Here is a tiny trained network, its code and every weight. The questions are about switching its units off for an input and a target symbol, where a switched-off unit gives its printed mean instead of its output.

import numpy as np


def w(rows, s, z=0):
    codes = np.array(rows[::2]) - 128.0
    scale = np.full(codes.shape[1], s)
    scale[-1] = z or s
    return codes * scale


def norm(h):
    return h / np.sqrt((h * h).mean(-1, keepdims=True) + 1e-5)


def f(y):
    return np.maximum(y, 0)


def softmax(a):
    e = np.exp(a - a.max(-1, keepdims=True))
    return e / e.sum(-1, keepdims=True)


def log_softmax(a):
    a = a - a.max(-1, keepdims=True)
    return a - np.log(np.exp(a).sum(-1, keepdims=True))


def net(x, mask):
    ids = ['βδεζμπω'.index(c) for c in x.split()]
    T = len(ids)
    res = E[ids] + P[:T]
    r = norm(res)
    for j in range(2):
        rows = slice(4 * j, 4 * j + 4)
        q, k, v = (r @ M[0][rows].T for M in (Q, K, V))
        z = softmax(np.where(np.tri(T) > 0, q @ k.T / 4**0.5, -1e9)) @ v
        o = O[0][rows]
        res = res + np.where(mask[j], z, o[:, -1]) @ o[:, :-1]
    y = f(norm(res) @ A[0][:, :-1].T + A[0][:, -1])
    res = res + np.where(mask[2:18], y, B[0][:, -1]) @ B[0][:, :-1]
    return log_softmax(norm(res)[-1] @ U[:, :-1].T + U[:, -1])


Q, K, V, O, A, B = {}, {}, {}, {}, {}, {}
E = w([
[74,176,244],'β',
[146,201,205],'δ',
[113,118,199],'ε',
[134,150,197],'ζ',
[66,127,223],'μ',
[2,117,85],'π',
[31,246,139],'ω',
],0.0092)
P = w([
[101,214,73],'0',
[175,93,110],'1',
[96,87,244],'2',
[166,211,79],'3',
[177,89,110],'4',
[92,92,251],'5',
[181,218,84],'6',
[180,88,110],'7',
[93,98,254],'8',
],0.0055)
Q[0] = w([
[181,150,115],'H0',
[62,127,26],'H0',
[50,100,106],'H0',
[206,2,40],'H0',
[37,200,214],'H1',
[93,117,188],'H1',
[43,145,156],'H1',
[184,173,157],'H1',
],0.0083)
K[0] = w([
[119,112,77],'H0',
[121,132,152],'H0',
[140,98,133],'H0',
[190,173,126],'H0',
[56,253,102],'H1',
[137,163,147],'H1',
[84,160,87],'H1',
[186,137,180],'H1',
],0.012)
V[0] = w([
[112,154,147],'H0',
[28,127,141],'H0',
[103,246,229],'H0',
[74,123,183],'H0',
[110,131,137],'H1',
[139,156,82],'H1',
[44,57,126],'H1',
[217,111,2],'H1',
],0.0053)
O[0] = w([
[159,58,96,161],'H0',
[219,138,66,198],'H0',
[181,141,142,255],'H0',
[129,36,116,192],'H0',
[197,86,35,144],'H1',
[129,129,126,124],'H1',
[185,110,253,112],'H1',
[149,81,208,8],'H1',
],0.0038,0.0056)
A[0] = w([
[146,111,184,114],'N0',
[103,166,254,3],'N1',
[63,173,109,112],'N2',
[137,156,176,129],'N3',
[184,215,145,153],'N4',
[89,158,98,160],'N5',
[49,183,209,108],'N6',
[35,95,100,110],'N7',
[57,126,137,74],'N8',
[97,63,214,162],'N9',
[196,128,75,172],'N10',
[131,145,112,146],'N11',
[117,163,74,103],'N12',
[47,41,143,98],'N13',
[76,163,158,69],'N14',
[97,157,116,107],'N15',
],0.0089,0.0038)
B[0] = w([
[126,89,49,177],'N0',
[112,79,90,213],'N1',
[228,81,154,182],'N2',
[81,180,136,193],'N3',
[118,59,125,253],'N4',
[147,105,195,181],'N5',
[125,120,61,232],'N6',
[133,164,174,174],'N7',
[51,217,126,153],'N8',
[109,253,145,213],'N9',
[22,162,161,177],'N10',
[147,110,146,153],'N11',
[105,120,122,165],'N12',
[213,95,83,169],'N13',
[169,101,85,161],'N14',
[170,86,166,154],'N15',
],0.005,0.0059)
U = w([
[228,179,81,123],'β',
[149,194,161,41],'δ',
[78,52,229,149],'ε',
[173,171,250,152],'ζ',
[146,72,56,216],'μ',
[67,170,27,108],'π',
[155,208,48,4],'ω',
],0.012,0.0046)

Each question gives the input, a string of symbols that net reads in full, and the target symbol t.
The units are the heads (4 rows each of Q, K, V and O) and the neurons (one row each of A and B). Each row of codes is followed by its name. A weight is (code - 128) times the scale printed after its matrix; where a second scale follows, it is the last column's (O, A, B and U).
mask holds one flag per unit, heads first, then neurons. A switched-off unit (its flag False) gives its mean, the last column of its rows in O or B, instead of its output. The means were averaged over made-up inputs and are rounded, as every weight is.
A unit's drop is (log p(t) with every unit on - log p(t) with that unit switched off) / (log p(t) with every unit on - log p(t) with every unit switched off).
The circuit of an input: a set's keep is (log p(t) with only the set's units on - log p(t) with every unit switched off) / (log p(t) with every unit on - log p(t) with every unit switched off). Starting from the 12 units with the biggest drops (on a tie, the unit counted first), units are removed one at a time, each time the one whose removal leaves the highest keep (on an exact tie, the one counted first), for as long as the keep stays at least 0.8.
circuit, biggest first: the units of the circuit, biggest drop first
top k neurons: the k neurons with the biggest drops, biggest first
heads that matter: for each layer, one digit per head in row order, 1 if its drop is at least 0.15 and else 0, layers parted by /
drop of u: that unit's drop, to one decimal
input ζ π ζ π π ζ π, target ζ: top 3 neurons -> N7; N6; N5
input ζ ζ ζ π ζ ζ ε ω, target β: top 2 neurons -> N2; N9
input π β ε, target ζ: circuit, biggest first -> N9
input ζ π ζ π, target ζ: top 3 neurons -> N7; N6; N0
input ε ζ μ β, target β: heads that matter -> 01
input ζ β δ, target π: heads that matter -> 01
input ζ ζ π ζ ζ ζ β, target β: heads that matter -> 00
input δ ω β ζ ζ ζ ζ, target ζ: top 4 neurons -> N6; N0; N1; N10
input ζ ζ π μ, target μ: top 2 neurons -> N9; N6
input ζ β ζ π ζ, target ε: top 3 neurons -> N10; N9; N6
input μ ζ π π β ζ ζ ω, target β: top 2 neurons -> N2; N1
input ζ ζ β β ζ β, target π: top 2 neurons -> N6; N1
input ζ π β ζ ω ζ ε, target ε: top 3 neurons -> N4; N9; N6
input ζ μ ω ω π μ ζ ζ, target ε: top neuron -> N10
input ε ε ζ μ, target μ: top 2 neurons -> N6; N9
input ζ ζ ζ, target π: drop of H1 -> 0.2
input ω δ π ε, target ε: drop of N4 -> 0.2
input β ζ ζ ζ ω ζ ζ δ, target ζ: drop of N6 -> 0.6
